Below is a small trained network, with its code and all its weights. Each question gives an input and a class and asks what happens when units are switched off, that is, made to give their printed mean instead of their output.

import numpy as np


def w(rows, s, z=0):
    codes = np.array(rows[::2]) - 128.0
    scale = np.full(codes.shape[1], s)
    scale[-1] = z or s
    return codes * scale


def norm(h):
    return h / np.sqrt((h * h).mean(-1, keepdims=True) + 1e-5)


def f(y):
    return y / 2 * (1 + np.tanh(0.7978845608 * (y + 0.044715 * y**3)))


def log_softmax(a):
    a = a - a.max(-1, keepdims=True)
    return a - np.log(np.exp(a).sum(-1, keepdims=True))


def net(x, mask):
    res = np.array(x, float).reshape(1, 4) / 4 @ E
    u = 0
    for l in range(3):
        y = f(norm(res) @ A[l][:, :-1].T + A[l][:, -1])
        res = res + np.where(mask[u : u + 9], y, B[l][:, -1]) @ B[l][:, :-1]
        u += 9
    return log_softmax(norm(res)[-1] @ U[:, :-1].T + U[:, -1])


A, B = {}, {}
E = w([
[37,117,104,170,143,187],'x0',
[131,139,242,210,170,34],'x1',
[164,124,92,124,252,136],'x2',
[179,118,69,206,92,119],'x3',
],0.0022)
A[0] = w([
[111,137,185,148,52,134,41],'0.n0',
[230,146,172,91,108,73,9],'0.n1',
[56,102,198,48,156,104,39],'0.n2',
[151,142,122,144,230,121,16],'0.n3',
[133,134,232,222,153,106,40],'0.n4',
[75,122,191,66,151,131,35],'0.n5',
[168,98,75,252,91,109,33],'0.n6',
[1,137,103,216,157,127,24],'0.n7',
[93,146,167,124,41,94,33],'0.n8',
],0.0065,0.0015)
B[0] = w([
[113,91,119,196,179,129,167],'0.n0',
[153,75,204,72,123,212,194],'0.n1',
[153,215,132,161,119,154,197],'0.n2',
[88,82,119,243,140,136,183],'0.n3',
[88,140,99,64,84,58,254],'0.n4',
[159,193,130,168,128,132,171],'0.n5',
[138,252,162,161,151,159,201],'0.n6',
[198,57,211,58,107,174,205],'0.n7',
[115,83,93,204,145,142,176],'0.n8',
],0.011,0.0034)
A[1] = w([
[127,125,128,124,130,130,104],'1.n0',
[172,75,168,91,121,174,3],'1.n1',
[179,141,94,155,129,89,70],'1.n2',
[115,131,39,86,95,128,120],'1.n3',
[148,136,121,92,255,103,99],'1.n4',
[106,52,95,216,172,124,58],'1.n5',
[165,118,124,145,122,166,114],'1.n6',
[117,104,147,161,151,127,82],'1.n7',
[112,117,75,73,104,92,81],'1.n8',
],0.0094,0.0015)
B[1] = w([
[140,122,138,151,152,114,121],'1.n0',
[127,78,159,78,66,172,253],'1.n1',
[88,153,185,72,120,179,123],'1.n2',
[87,137,184,109,132,58,184],'1.n3',
[119,124,144,209,44,133,136],'1.n4',
[136,73,32,217,50,105,236],'1.n5',
[50,149,193,125,153,107,186],'1.n6',
[102,170,117,86,2,142,151],'1.n7',
[154,166,126,131,94,32,156],'1.n8',
],0.0086,0.0029)
A[2] = w([
[130,188,119,140,178,149,68],'2.n0',
[161,41,159,82,178,188,10],'2.n1',
[135,148,129,78,128,110,107],'2.n2',
[170,218,99,138,199,163,40],'2.n3',
[87,100,116,88,175,6,63],'2.n4',
[122,133,115,133,73,106,121],'2.n5',
[98,107,140,136,120,150,211],'2.n6',
[133,66,98,90,130,121,98],'2.n7',
[160,77,111,119,132,99,116],'2.n8',
],0.011,0.0013)
B[2] = w([
[138,198,126,124,88,120,197],'2.n0',
[196,83,174,84,91,122,249],'2.n1',
[129,116,118,170,164,155,169],'2.n2',
[117,253,145,152,128,163,240],'2.n3',
[49,106,103,57,182,90,252],'2.n4',
[125,120,109,118,183,167,204],'2.n5',
[203,133,93,127,173,77,180],'2.n6',
[121,179,195,167,123,134,155],'2.n7',
[143,157,124,146,159,157,142],'2.n8',
],0.015,0.0036)
U = w([
[195,64,193,73,90,146,253],'0',
[118,252,134,140,114,152,40],'1',
[46,97,96,65,186,79,195],'2',
[127,67,44,210,110,134,29],'3',
],0.011,0.00047)

Each question gives the input, the list of numbers given to net, and the class t.
The units are the neurons (one row each of A and B). Each row of codes is followed by its name. A weight is (code - 128) times the scale printed after its matrix; where a second scale follows, it is the last column's (A, B and U).
mask holds one flag per neuron, layer by layer. A switched-off neuron (its flag False) gives its mean, the last column of its row in B, instead of its output. The means were averaged over made-up inputs and are rounded, as every weight is.
A unit's drop is (log p(t) with every unit on - log p(t) with that unit switched off) / (log p(t) with every unit on - log p(t) with every unit switched off).
The circuit of an input: a set's keep is (log p(t) with only the set's units on - log p(t) with every unit switched off) / (log p(t) with every unit on - log p(t) with every unit switched off). Starting from the 12 units with the biggest drops (on a tie, the unit counted first), units are removed one at a time, each time the one whose removal leaves the highest keep (on an exact tie, the one counted first), for as long as the keep stays at least 0.8.
circuit, biggest first: the units of the circuit, biggest drop first
unit that matters most: the unit with the biggest drop
k most important neurons: the k neurons with the biggest drops, biggest first
k most important neurons of layer l: the k neurons of layer l with the biggest drops, biggest first
drop of u: that unit's drop, to one decimal
input [2,-4,-5,4], class 3: 4 most important neurons : [0.n4; 0.n2; 1.n5; 0.n5]
input [-1,8,7,-1], class 2: circuit, biggest first : [0.n4; 2.n4]
input [6,6,3,-6], class 0: unit that matters most : 0.n7
input [2,7,-6,-4], class 2: 2 most important neurons : [0.n4; 0.n3]
input [4,6,-5,0], class 2: 3 most important neurons : [0.n4; 0.n1; 0.n3]
input [6,-5,-8,7], class 3: 2 most important neurons of layer 2 : [2.n3; 2.n4]
input [-1,-4,-3,2], class 2: 3 most important neurons : [0.n3; 0.n7; 1.n3]
input [4,6,-6,1], class 2: 2 most important neurons of layer 0 : [0.n4; 0.n1]
input [3,5,-7,-6], class 3: 3 most important neurons : [0.n8; 0.n0; 0.n6]
input [1,4,-8,-7], class 3: 4 most important neurons : [0.n8; 0.n0; 0.n6; 1.n5]
input [4,-5,-1,-3], class 2: 4 most important neurons : [0.n6; 0.n1; 1.n3; 1.n8]
input [-5,4,-8,-6], class 3: 3 most important neurons of layer 0 : [0.n8; 0.n0; 0.n6]
input [3,-5,7,5], class 3: 2 most important neurons : [0.n4; 0.n2]
input [2,4,5,-1], class 3: circuit, biggest first : [0.n3]
input [8,-8,8,4], class 0: 2 most important neurons of layer 1 : [1.n1; 1.n7]
input [2,-1,-2,-2], class 0: 4 most important neurons : [0.n7; 0.n6; 0.n3; 0.n4]
input [-7,0,8,1], class 3: 3 most important neurons of layer 0 : [0.n3; 0.n7; 0.n4]
input [-3,-5,-7,-3], class 3: drop of 0.n4 : 0.5
input [-3,-5,1,2], class 2: drop of 0.n7 : 1.1
input [7,-1,4,5], class 0: drop of 0.n7 : 1.2
input [4,-8,4,1], class 2: unit that matters most : 0.n1
